Here is a tiny trained network, its code and every weight. The questions are about switching its units off for an input and a class, where a switched-off unit gives its printed mean instead of its output.

import numpy as np


def w(rows, s, z=0):
    codes = np.array(rows[::2]) - 128.0
    scale = np.full(codes.shape[1], s)
    scale[-1] = z or s
    return codes * scale


def f(y):
    return np.maximum(y, 0)


def log_softmax(a):
    a = a - a.max(-1, keepdims=True)
    return a - np.log(np.exp(a).sum(-1, keepdims=True))


def net(x, mask):
    res = np.array(x, float).reshape(1, 6) / 4 @ E
    y = f(res @ A[0][:, :-1].T + A[0][:, -1])
    res = res + np.where(mask, y, B[0][:, -1]) @ B[0][:, :-1]
    return log_softmax(res[-1] @ U[:, :-1].T + U[:, -1])


A, B = {}, {}
E = w([
[154,160,252,145],'x0',
[139,140,121,120],'x1',
[232,70,117,177],'x2',
[126,127,129,129],'x3',
[163,76,138,27],'x4',
[102,99,143,146],'x5',
],0.012)
A[0] = w([
[118,124,80,132,103],'N1',
[119,130,109,153,66],'N2',
[145,149,164,117,41],'N3',
[109,201,105,250,3],'N4',
[115,106,143,94,119],'N5',
[114,125,94,125,117],'N6',
[145,158,161,135,180],'N7',
[121,119,138,127,117],'N8',
[207,95,129,187,39],'N9',
[90,99,55,92,131],'N10',
[129,97,120,92,45],'N11',
[141,83,165,44,96],'N12',
[176,105,128,154,51],'N13',
[144,147,191,135,134],'N14',
[172,67,150,92,60],'N15',
[147,162,245,128,93],'N16',
[83,159,137,95,82],'N17',
[115,109,139,62,74],'N18',
[26,188,138,69,31],'N19',
[184,93,109,156,74],'N20',
[93,156,133,106,42],'N21',
[105,111,33,142,128],'N22',
],0.021,0.0043)
B[0] = w([
[99,102,145,103,176],'N1',
[124,136,160,116,151],'N2',
[121,108,130,83,155],'N3',
[202,251,211,90,250],'N4',
[158,164,112,114,161],'N5',
[112,109,139,104,165],'N6',
[109,98,128,87,175],'N7',
[160,132,80,84,134],'N8',
[139,99,48,220,226],'N9',
[85,96,152,52,225],'N10',
[136,165,152,112,164],'N11',
[141,221,180,114,212],'N12',
[140,118,66,168,182],'N13',
[75,102,121,88,192],'N14',
[173,182,160,135,201],'N15',
[45,59,147,49,235],'N16',
[123,119,112,207,181],'N17',
[172,164,180,145,180],'N18',
[177,82,57,246,239],'N19',
[137,78,93,188,202],'N20',
[141,127,89,169,164],'N21',
[64,85,130,58,232],'N22',
],0.029,0.017)
U = w([
[32,39,91,3,86],'0',
[167,81,24,197,254],'1',
[203,230,167,70,59],'2',
],0.0051,0.0039)

Each question gives the input, the list of numbers given to net, and the class t.
The units are the neurons (one row each of A and B). Each row of codes is followed by its name. A weight is (code - 128) times the scale printed after its matrix; where a second scale follows, it is the last column's (A, B and U).
mask holds one flag per neuron, in row order. A switched-off neuron (its flag False) gives its mean, the last column of its row in B, instead of its output. The means were averaged over made-up inputs and are rounded, as every weight is.
A unit's drop is (log p(t) with every unit on - log p(t) with that unit switched off) / (log p(t) with every unit on - log p(t) with every unit switched off).
most important unit: the unit with the biggest drop
top k neurons: the k neurons with the biggest drops, biggest first
drop when u is switched off: that unit's drop, to one decimal
input [-6,-8,-8,-4,3,-8], class 1: most important unit	N19
input [3,-2,-7,-7,6,8], class 1: top 2 neurons	N19, N4
input [8,-4,-7,-7,-6,-1], class 0: top 2 neurons	N16, N14
input [5,5,-3,5,-5,1], class 0: top 4 neurons	N16, N12, N14, N15
input [-4,-5,5,-5,-7,5], class 2: top 2 neurons	N4, N19
input [-6,8,-6,7,7,3], class 2: top 2 neurons	N18, N12
input [-6,4,3,-6,-8,4], class 2: top 2 neurons	N4, N16
input [-2,2,-5,-5,-7,-4], class 2: top 2 neurons	N4, N9
input [4,-2,0,-1,-4,-1], class 0: top 4 neurons	N16, N12, N15, N14
input [7,3,8,6,4,-1], class 1: top 2 neurons	N9, N22
input [-5,4,3,3,6,-1], class 2: top 4 neurons	N16, N15, N12, N18
input [1,-1,-1,-3,-2,0], class 2: top 2 neurons	N22, N9
input [6,-5,7,7,3,-1], class 1: top 4 neurons	N9, N22, N10, N13
input [-7,0,3,8,-7,5], class 0: most important unit	N22
input [8,6,-5,-6,-2,-2], class 0: drop when N16 is switched off	2.6
input [0,6,0,1,-7,-3], class 2: drop when N13 is switched off	0.0
input [-2,0,1,-8,3,0], class 2: drop when N14 is switched off	0.1
